Here is a tiny trained network, its code and every weight. The questions are about switching its units off for an input and a class, where a switched-off unit gives its printed mean instead of its output.

import numpy as np


def w(rows, s, z=0):
    codes = np.array(rows[::2]) - 128.0
    scale = np.full(codes.shape[1], s)
    scale[-1] = z or s
    return codes * scale


def f(y):
    return np.maximum(y, 0)


def log_softmax(a):
    a = a - a.max(-1, keepdims=True)
    return a - np.log(np.exp(a).sum(-1, keepdims=True))


def net(x, mask):
    res = np.array(x, float).reshape(1, 4) / 4 @ E
    y = f(res @ A[0][:, :-1].T + A[0][:, -1])
    res = res + np.where(mask, y, B[0][:, -1]) @ B[0][:, :-1]
    return log_softmax(res[-1] @ U[:, :-1].T + U[:, -1])


A, B = {}, {}
E = w([
[95,177,167,144,127,248,80,111,11,152,219],'x0',
[150,152,130,127,101,34,207,143,76,157,235],'x1',
[196,79,188,194,207,98,125,32,195,219,118],'x2',
[220,104,118,60,133,212,74,206,194,128,254],'x3',
],0.0091)
A[0] = w([
[84,124,131,129,122,143,120,120,106,108,5,177],'neuron 0',
[160,130,108,109,121,89,147,182,186,110,156,156],'neuron 1',
[158,123,134,154,148,129,124,65,167,163,146,75],'neuron 2',
[116,141,121,128,126,125,146,114,128,104,104,4],'neuron 3',
[88,148,110,100,94,154,134,222,55,88,171,73],'neuron 4',
[127,123,129,133,136,199,94,91,142,140,97,206],'neuron 5',
[116,135,129,141,126,76,154,84,60,137,140,102],'neuron 6',
[119,138,113,116,118,161,134,179,80,96,176,75],'neuron 7',
[119,130,123,132,126,31,167,108,131,124,108,150],'neuron 8',
[137,138,132,158,129,76,160,82,76,156,185,121],'neuron 9',
[135,134,136,138,132,165,111,99,140,147,122,195],'neuron 10',
[144,130,119,101,109,98,146,215,162,114,155,163],'neuron 11',
],0.018,0.003)
B[0] = w([
[151,210,7,195,122,153,129,131,131,111,106,249],'neuron 0',
[107,112,114,99,144,43,117,99,187,98,142,194],'neuron 1',
[208,94,191,137,144,163,115,144,122,207,129,211],'neuron 2',
[156,114,66,111,142,165,164,136,132,138,107,153],'neuron 3',
[141,118,156,51,96,234,118,223,74,106,142,244],'neuron 4',
[130,123,148,156,174,210,143,64,157,92,145,219],'neuron 5',
[14,141,155,159,110,88,143,104,125,145,114,197],'neuron 6',
[184,103,186,104,121,186,87,174,77,91,88,208],'neuron 7',
[189,102,143,131,94,59,110,234,111,182,59,221],'neuron 8',
[34,135,136,88,126,74,162,78,107,189,151,204],'neuron 9',
[194,140,150,167,135,143,109,102,117,109,136,183],'neuron 10',
[140,90,124,92,131,49,114,141,171,51,142,191],'neuron 11',
],0.016,0.02)
U = w([
[209,102,183,151,213,159,105,66,130,217,189,248],'0',
[102,25,55,171,91,149,173,83,102,126,126,4],'1',
[27,124,169,112,105,68,191,106,41,240,141,57],'2',
[110,125,138,29,71,195,96,200,3,64,170,203],'3',
[164,171,40,185,97,113,140,179,91,168,21,118],'4',
[122,199,31,167,152,210,115,93,102,45,134,155],'5',
[77,163,151,213,153,157,160,57,57,190,91,109],'6',
[161,56,110,48,145,49,93,136,212,84,194,40],'7',
],0.008,0.0029)

Each question gives the input, the list of numbers given to net, and the class t.
The units are the neurons (one row each of A and B). Each row of codes is followed by its name. A weight is (code - 128) times the scale printed after its matrix; where a second scale follows, it is the last column's (A, B and U).
mask holds one flag per neuron, in row order. A switched-off neuron (its flag False) gives its mean, the last column of its row in B, instead of its output. The means were averaged over made-up inputs and are rounded, as every weight is.
A unit's drop is (log p(t) with every unit on - log p(t) with that unit switched off) / (log p(t) with every unit on - log p(t) with every unit switched off).
The circuit of an input: a set's keep is (log p(t) with only the set's units on - log p(t) with every unit switched off) / (log p(t) with every unit on - log p(t) with every unit switched off). Starting from all 12 units, units are removed one at a time, each time the one whose removal leaves the highest keep (on an exact tie, the one counted first), for as long as the keep stays at least 0.8.
units of the circuit, in order: the units of the circuit, biggest drop first
top k neurons: the k neurons with the biggest drops, biggest first
drop of u: that unit's drop, to one decimal
input [8,-5,0,-1], class 5: units of the circuit, in order	[neuron 5]
input [-4,-7,-3,-3], class 5: units of the circuit, in order	[neuron 8; neuron 0]
input [-5,2,-5,1], class 7: top 2 neurons	[neuron 1; neuron 11]
input [-7,4,6,-4], class 2: top 3 neurons	[neuron 9; neuron 6; neuron 0]
input [2,-2,0,-4], class 5: units of the circuit, in order	[neuron 8; neuron 0]
input [1,-8,6,-6], class 5: units of the circuit, in order	[neuron 0; neuron 5]
input [-4,4,8,4], class 7: top 3 neurons	[neuron 1; neuron 5; neuron 11]
input [-4,3,5,-6], class 2: top 3 neurons	[neuron 9; neuron 6; neuron 7]
input [-2,-4,-8,-6], class 4: top 2 neurons	[neuron 0; neuron 5]
input [4,-7,1,2], class 5: top 2 neurons	[neuron 2; neuron 8]
input [-2,-6,8,-4], class 0: top 3 neurons	[neuron 2; neuron 5; neuron 10]
input [6,-4,3,-5], class 5: top 2 neurons	[neuron 0; neuron 8]
input [0,-6,-5,-8], class 5: top 2 neurons	[neuron 0; neuron 2]
input [8,5,5,3], class 2: units of the circuit, in order	[neuron 9]
input [1,-3,0,3], class 0: top 2 neurons	[neuron 0; neuron 4]
input [-6,7,0,-1], class 7: top 2 neurons	[neuron 11; neuron 1]
input [-3,-8,4,3], class 0: drop of neuron 2	0.4
input [4,6,-3,-8], class 2: drop of neuron 6	0.1
input [-1,1,7,-6], class 2: drop of neuron 9	1.3
input [2,5,8,1], class 2: units of the circuit, in order	[neuron 9]
